Each row has a name. After each piece below comes the name of the row it's from, unless a question asks for something else. Each question is about the rows just above it.

<148>: [126 134 134 134 134]
<44>: [123 122 150 150 150]
<76>: [182 182  80 182 183]
<98>: [132 122 122 145 145]
<134>: [132 122 122 122 122]
<158>: [133 134 134 126 134]
[133 126 134 134 134] is which row reordered?	<158>
[122 122 122 122 132] is which row reordered?	<134>
The row with [132 122 122 122 122] is	<134>

<33>: [131 119 121 122 106  97 102 118  93 146 115 161  96 126 113 123 113 119
 137]
<63>: [135 115  99 159 136 130  81 110 147 109 133 119 158 117 100 129 140 110
 103]
<138>: [119 113 102 146 118 116  96 137 161 106 122 131 119 121 113 126 123  97
  93]
<102>: [130 110 129 119 100 140 146 109 110  99 133 158 103 136 135 159 117  81
 115]
[103 136 135 159 117  81 115 130 110 129 119 100 140 146 109 110  99 133
 158] is which row reordered?	<102>
Count of [115] in <102>:	1
find: [119 113 102 146 118 116  96 137 161 106 122 131 119 121 113 126 123  97
  93]	<138>
Which row holds these entries in another order? [ 93  97 123 126 113 121 119 131 122 106 161 137  96 116 118 146 102 113
 119]	<138>
Which row holds [103 136 135]?	<102>
[100 129 140 110 103 135 115  99 159 136 130  81 110 147 109 133 119 158
 117] is which row reordered?	<63>
find: [110 103]	<63>

<115>: [148 148 148 153]
<57>: [128 129 128 129]
<126>: [148 148 154 148]
<47>: [148 148 148 155]
Put [129 128 129 128] back in order: which row is it?	<57>
How many times does <126> hold [148]?	3
Which row holds these entries in another order? [148 154 148 148]	<126>
[148 148 148 154] is which row reordered?	<126>
The row with [128 129 128 129] is	<57>

<43>: [172 166 177 173]
<99>: [178 166 172 173]
<64>: [166 179 178 165]
<48>: [166 179 176 165]
<86>: [166 172 178 165]
find: [166 172 178 165]	<86>
[165 166 179 178] is which row reordered?	<64>
find: [166 172 178]	<86>
Which row holds these entries in another order? [172 173 178 166]	<99>

<53>: [141 135 133 120 143 121 156 139 153 154 105 132 131 115 118 104  97 119
 124  85]
<143>: [118 128 133 107 123 129  97 129  94 121 138 104 139 151 120 134 172 150
 150 162]
<14>: [128 112 133 155 140 117 134 155 132 146 117 145 105 136 155 117 135 121
 106  93]
<181>: [128 112 133 107 140 117 134 110 132 146 143 145 105 136 134 117 135 121
 106  93]
<125>: [120 108 133 111 136 114 125 154 127 138 156 147 104 141 141 110  98 128
 118 104]
<89>: [125 118 121 122 114 148 103 114  97 106 142 128 112 139 135 142 158 127
 120 146]
<95>: [120 108 133 111 136 114 125 154 127 138 156 147 104 141 141 129 145 125
 107 112]
<105>: [121 130 116 140 107 148  96 102  94 118 136 110 134 138 129 150 159 139
 141 177]
<131>: [120 108 133 111 136 114 125 154 127 138 156 136 134 135 117 145 105 121
 168 130]
find: [145 105 136 155 117 135 121]	<14>
find: [128 112 133 107 140 117 134 110 132 146 143 145 105 136 134 117 135 121
 106  93]	<181>
Which row holds these entries in another order? [130 159 139 102 118 177 136  94  96 138 141 116 110 121 107 148 150 140
 129 134]	<105>
Times [121] occurs in <89>:	1
find: [133 155]	<14>
How many times does <14> hold [117]?	3

<52>: [126  73 127 110 117 140 117 127 155 135 115 126 115 131 106 115  97 125
 110  96 117 122 139 150]
<164>: [143 100 130 152 155  90 105 149 136 157  97 131 126 124 145 121 127 135
 134 143 119 132 119 123]
<116>: [113 114 109 159 116 165 126 163 137  92  89 134 128 141 134 131 141 138
 120 159 122 111 109 120]
<19>: [137  92 138 109 122 163 116 114 126 165 159 113 120 114 141 111 109 134
 120 114 122 117 116 119]
<113>: [145 124 143 120 155  99 143 130 152 141 131 125 102  83 127 115 133 116
 135 125 147 135 117 102]
<140>: [101 108 129 129 116 151 127 115 118 160 158 129 137 150 111 137 121 126
 121 105 131 120 136 137]
<184>: [ 99 138 107 165 143  99 130 152 155  90 105 149 136 157  97 131 151 106
 143 134 105 117 127 132]
<110>: [101 108 129 129 116 151 127 124 118 160 109 129 137 150 111 137 121 126
 121 105 131 120 136 137]
<92>: [137  92 138 109 122 163 116 114 126 165 159 113 120 159 141 111 109 134
 120  89 128 130 141 134]
What are the next 3 entries after [155  99 143 130 152]?	[141 131 125]
What are the next 3 entries after [143 100 130 152 155  90 105]?	[149 136 157]
Count of [128] in <52>:	0
Put [134 137  92 138 109 122 163 116 114 126 165 159 113 120 159 141 111 109
 134 120  89 128 130 141] back in order: which row is it?	<92>
How many times does <19> hold [114]?	3
find: [143  99 130 152 155  90 105 149 136 157  97 131]	<184>

<18>: [ 87  71 124 121]
<114>: [162  71 124 121]
<37>: [142 150 142 126]
find: [ 87  71 124 121]	<18>
find: [142 150]	<37>
Which row holds these entries in another order? [142 126 142 150]	<37>
Times [142] occurs in <37>:	2
find: [162  71 124 121]	<114>
find: [142 150 142 126]	<37>

